Below are the code and all the weights of a small trained network. Each question names an input and a class and asks about switching units off, where a switched-off unit gives its printed mean instead of its output.

import numpy as np


def w(rows, s, z=0):
    codes = np.array(rows[::2]) - 128.0
    scale = np.full(codes.shape[1], s)
    scale[-1] = z or s
    return codes * scale


def f(y):
    return np.maximum(y, 0)


def log_softmax(a):
    a = a - a.max(-1, keepdims=True)
    return a - np.log(np.exp(a).sum(-1, keepdims=True))


def net(x, mask):
    res = np.array(x, float).reshape(1, 5) / 4 @ E
    y = f(res @ A[0][:, :-1].T + A[0][:, -1])
    res = res + np.where(mask, y, B[0][:, -1]) @ B[0][:, :-1]
    return log_softmax(res[-1] @ U[:, :-1].T + U[:, -1])


A, B = {}, {}
E = w([
[175,50,127,163,119,140,223,186,112],'x0',
[96,107,171,133,57,105,118,116,5],'x1',
[185,152,102,204,168,51,128,85,93],'x2',
[116,135,127,131,129,122,138,130,131],'x3',
[126,127,130,130,133,125,120,140,127],'x4',
],0.015)
A[0] = w([
[190,85,139,200,114,93,190,150,106,91],'n0',
[206,148,55,170,208,98,137,94,175,137],'n1',
[155,106,140,179,90,47,138,99,15,122],'n2',
[107,128,135,64,148,207,152,179,255,214],'n3',
[94,170,93,65,143,194,72,110,191,251],'n4',
[87,119,196,63,75,150,130,176,115,158],'n5',
[130,192,113,166,186,88,95,61,169,216],'n6',
[177,69,129,171,108,134,232,197,112,145],'n7',
[80,207,108,68,142,157,73,96,176,253],'n8',
[71,88,182,92,40,126,97,126,66,194],'n9',
[143,77,143,132,118,200,212,190,158,178],'n10',
[152,118,111,150,192,148,143,138,184,202],'n11',
[104,214,119,156,130,84,84,49,101,134],'n12',
[163,144,77,163,178,130,136,113,161,155],'n13',
],0.0091,0.0051)
B[0] = w([
[98,21,109,132,185,82,209,132,123,198],'n0',
[190,128,173,195,114,68,115,172,222,205],'n1',
[123,76,96,102,223,131,133,67,6,230],'n2',
[143,135,66,2,155,103,188,117,112,254],'n3',
[115,96,186,43,199,41,123,125,122,228],'n4',
[31,113,148,125,80,164,101,138,159,207],'n5',
[188,174,173,175,165,130,144,95,77,207],'n6',
[85,22,88,123,143,135,241,192,123,228],'n7',
[128,117,208,82,188,52,118,100,94,227],'n8',
[18,138,173,148,99,179,55,116,96,232],'n9',
[115,119,41,97,78,168,206,218,132,222],'n10',
[193,143,94,136,89,60,184,189,198,194],'n11',
[187,232,116,150,105,171,64,61,86,202],'n12',
[188,138,173,165,96,67,127,164,199,179],'n13',
],0.0077,0.017)
U = w([
[122,86,132,67,254,84,156,103,93,212],'0',
[142,140,41,58,81,142,176,157,170,132],'1',
[58,158,184,97,70,138,46,98,135,167],'2',
[69,91,114,147,71,223,149,163,111,80],'3',
[191,191,186,188,139,94,107,109,169,129],'4',
[164,98,92,238,108,89,167,161,185,7],'5',
[152,188,93,181,142,151,92,39,64,121],'6',
],0.0087,0.0021)

Each question gives the input, the list of numbers given to net, and the class t.
The units are the neurons (one row each of A and B). Each row of codes is followed by its name. A weight is (code - 128) times the scale printed after its matrix; where a second scale follows, it is the last column's (A, B and U).
mask holds one flag per neuron, in row order. A switched-off neuron (its flag False) gives its mean, the last column of its row in B, instead of its output. The means were averaged over made-up inputs and are rounded, as every weight is.
A unit's drop is (log p(t) with every unit on - log p(t) with that unit switched off) / (log p(t) with every unit on - log p(t) with every unit switched off).
The circuit of an input: a set's keep is (log p(t) with only the set's units on - log p(t) with every unit switched off) / (log p(t) with every unit on - log p(t) with every unit switched off). Starting from the 12 units with the biggest drops (on a tie, the unit counted first), units are removed one at a time, each time the one whose removal leaves the highest keep (on an exact tie, the one counted first), for as long as the keep stays at least 0.8.
circuit, biggest first: the units of the circuit, biggest drop first
top k neurons: the k neurons with the biggest drops, biggest first
drop of u: that unit's drop, to one decimal
input [-2,-8,1,8,5], class 4: circuit, biggest first	[n1, n7]
input [-1,8,7,1,5], class 6: circuit, biggest first	[n12]
input [6,0,1,-2,8], class 5: circuit, biggest first	[n3, n4]
input [-3,7,1,6,1], class 6: top 3 neurons	[n2, n12, n4]
input [-5,1,-8,-4,6], class 2: top 2 neurons	[n5, n9]
input [1,-8,-1,-7,6], class 1: top 3 neurons	[n3, n11, n2]
input [8,0,-3,-7,3], class 1: top 2 neurons	[n10, n9]
input [0,7,1,-1,3], class 6: top 2 neurons	[n2, n4]
input [-7,-1,6,2,-1], class 4: drop of n1	0.1
input [2,0,2,-3,-4], class 5: drop of n4	0.3
input [1,1,-7,-8,3], class 3: drop of n10	0.2
